Below are the code and all the weights of a small trained network. Each question names an input and a class and asks about switching units off, where a switched-off unit gives its printed mean instead of its output.

import numpy as np


def w(rows, s, z=0):
    codes = np.array(rows[::2]) - 128.0
    scale = np.full(codes.shape[1], s)
    scale[-1] = z or s
    return codes * scale


def norm(h):
    return h / np.sqrt((h * h).mean(-1, keepdims=True) + 1e-5)


def f(y):
    return y / 2 * (1 + np.tanh(0.7978845608 * (y + 0.044715 * y**3)))


def log_softmax(a):
    a = a - a.max(-1, keepdims=True)
    return a - np.log(np.exp(a).sum(-1, keepdims=True))


def net(x, mask):
    res = np.array(x, float).reshape(1, 2) / 4 @ E
    u = 0
    for l in range(4):
        y = f(norm(res) @ A[l][:, :-1].T + A[l][:, -1])
        res = res + np.where(mask[u : u + 6], y, B[l][:, -1]) @ B[l][:, :-1]
        u += 6
    return log_softmax(norm(res)[-1] @ U[:, :-1].T + U[:, -1])


A, B = {}, {}
E = w([
[175,1,81,128],'x0',
[123,67,206,154],'x1',
],0.0079)
A[0] = w([
[86,124,223,123,57],'0.n1',
[124,158,74,153,9],'0.n2',
[106,137,245,195,206],'0.n3',
[120,99,70,115,112],'0.n4',
[56,126,245,186,116],'0.n5',
[166,150,147,82,230],'0.n6',
],0.012,0.0015)
B[0] = w([
[101,153,206,61,200],'0.n1',
[76,215,96,52,145],'0.n2',
[66,171,202,47,253],'0.n3',
[181,166,186,120,173],'0.n4',
[147,213,255,67,253],'0.n5',
[92,119,136,143,144],'0.n6',
],0.01,0.0063)
A[1] = w([
[87,80,131,214,155],'1.n1',
[140,147,128,147,174],'1.n2',
[79,89,129,186,11],'1.n3',
[144,98,164,124,174],'1.n4',
[95,143,203,251,77],'1.n5',
[152,81,134,131,237],'1.n6',
],0.011,0.0011)
B[1] = w([
[94,232,136,100,145],'1.n1',
[108,141,95,100,137],'1.n2',
[97,128,112,8,92],'1.n3',
[97,138,105,187,245],'1.n4',
[127,84,192,98,143],'1.n5',
[142,148,154,181,252],'1.n6',
],0.012,0.002)
A[2] = w([
[159,95,254,62,252],'2.n1',
[110,90,144,35,85],'2.n2',
[100,209,177,60,157],'2.n3',
[172,131,110,42,56],'2.n4',
[75,52,169,166,125],'2.n5',
[65,77,162,158,19],'2.n6',
],0.01,0.0037)
B[2] = w([
[64,128,121,214,254],'2.n1',
[150,122,78,97,141],'2.n2',
[209,76,97,96,246],'2.n3',
[13,255,170,27,136],'2.n4',
[30,219,75,83,151],'2.n5',
[29,183,134,136,127],'2.n6',
],0.0063,0.0091)
A[3] = w([
[161,106,84,172,107],'3.n1',
[128,186,2,126,162],'3.n2',
[151,118,96,158,122],'3.n3',
[61,111,168,174,136],'3.n4',
[59,122,192,165,3],'3.n5',
[175,90,117,150,111],'3.n6',
],0.015,0.0033)
B[3] = w([
[172,125,240,172,174],'3.n1',
[190,124,50,126,255],'3.n2',
[199,175,148,135,152],'3.n3',
[40,92,2,155,216],'3.n4',
[142,152,91,155,225],'3.n5',
[122,134,204,219,158],'3.n6',
],0.0094,0.0065)
U = w([
[75,193,241,18,181],'0',
[245,165,6,37,176],'1',
[149,62,131,69,53],'2',
[241,117,208,210,146],'3',
[145,62,105,82,2],'4',
[28,93,68,171,180],'5',
[147,69,118,82,45],'6',
],0.017,0.011)

Each question gives the input, the list of numbers given to net, and the class t.
The units are the neurons (one row each of A and B). Each row of codes is followed by its name. A weight is (code - 128) times the scale printed after its matrix; where a second scale follows, it is the last column's (A, B and U).
mask holds one flag per neuron, layer by layer. A switched-off neuron (its flag False) gives its mean, the last column of its row in B, instead of its output. The means were averaged over made-up inputs and are rounded, as every weight is.
A unit's drop is (log p(t) with every unit on - log p(t) with that unit switched off) / (log p(t) with every unit on - log p(t) with every unit switched off).
top k neurons: the k neurons with the biggest drops, biggest first
top k neurons in layer l: the k neurons of layer l with the biggest drops, biggest first
drop of u: that unit's drop, to one decimal
input [4,2], class 3: top 2 neurons	0.n3; 0.n1
input [1,-2], class 1: top neuron	0.n5
input [7,-5], class 3: top 2 neurons	0.n3; 0.n5
input [2,1], class 3: top 4 neurons	0.n3; 0.n1; 0.n5; 2.n1
input [3,-2], class 3: top 2 neurons	0.n3; 0.n1
input [2,5], class 5: top 2 neurons	2.n1; 3.n4
input [4,1], class 3: top 2 neurons	0.n3; 0.n5
input [3,1], class 3: drop of 0.n1	0.5
input [4,8], class 5: drop of 2.n1	0.0
input [4,-1], class 3: drop of 0.n3	1.2
input [5,3], class 5: top 2 neurons in layer 2	2.n3; 2.n5
input [-5,-3], class 1: drop of 0.n5	0.3
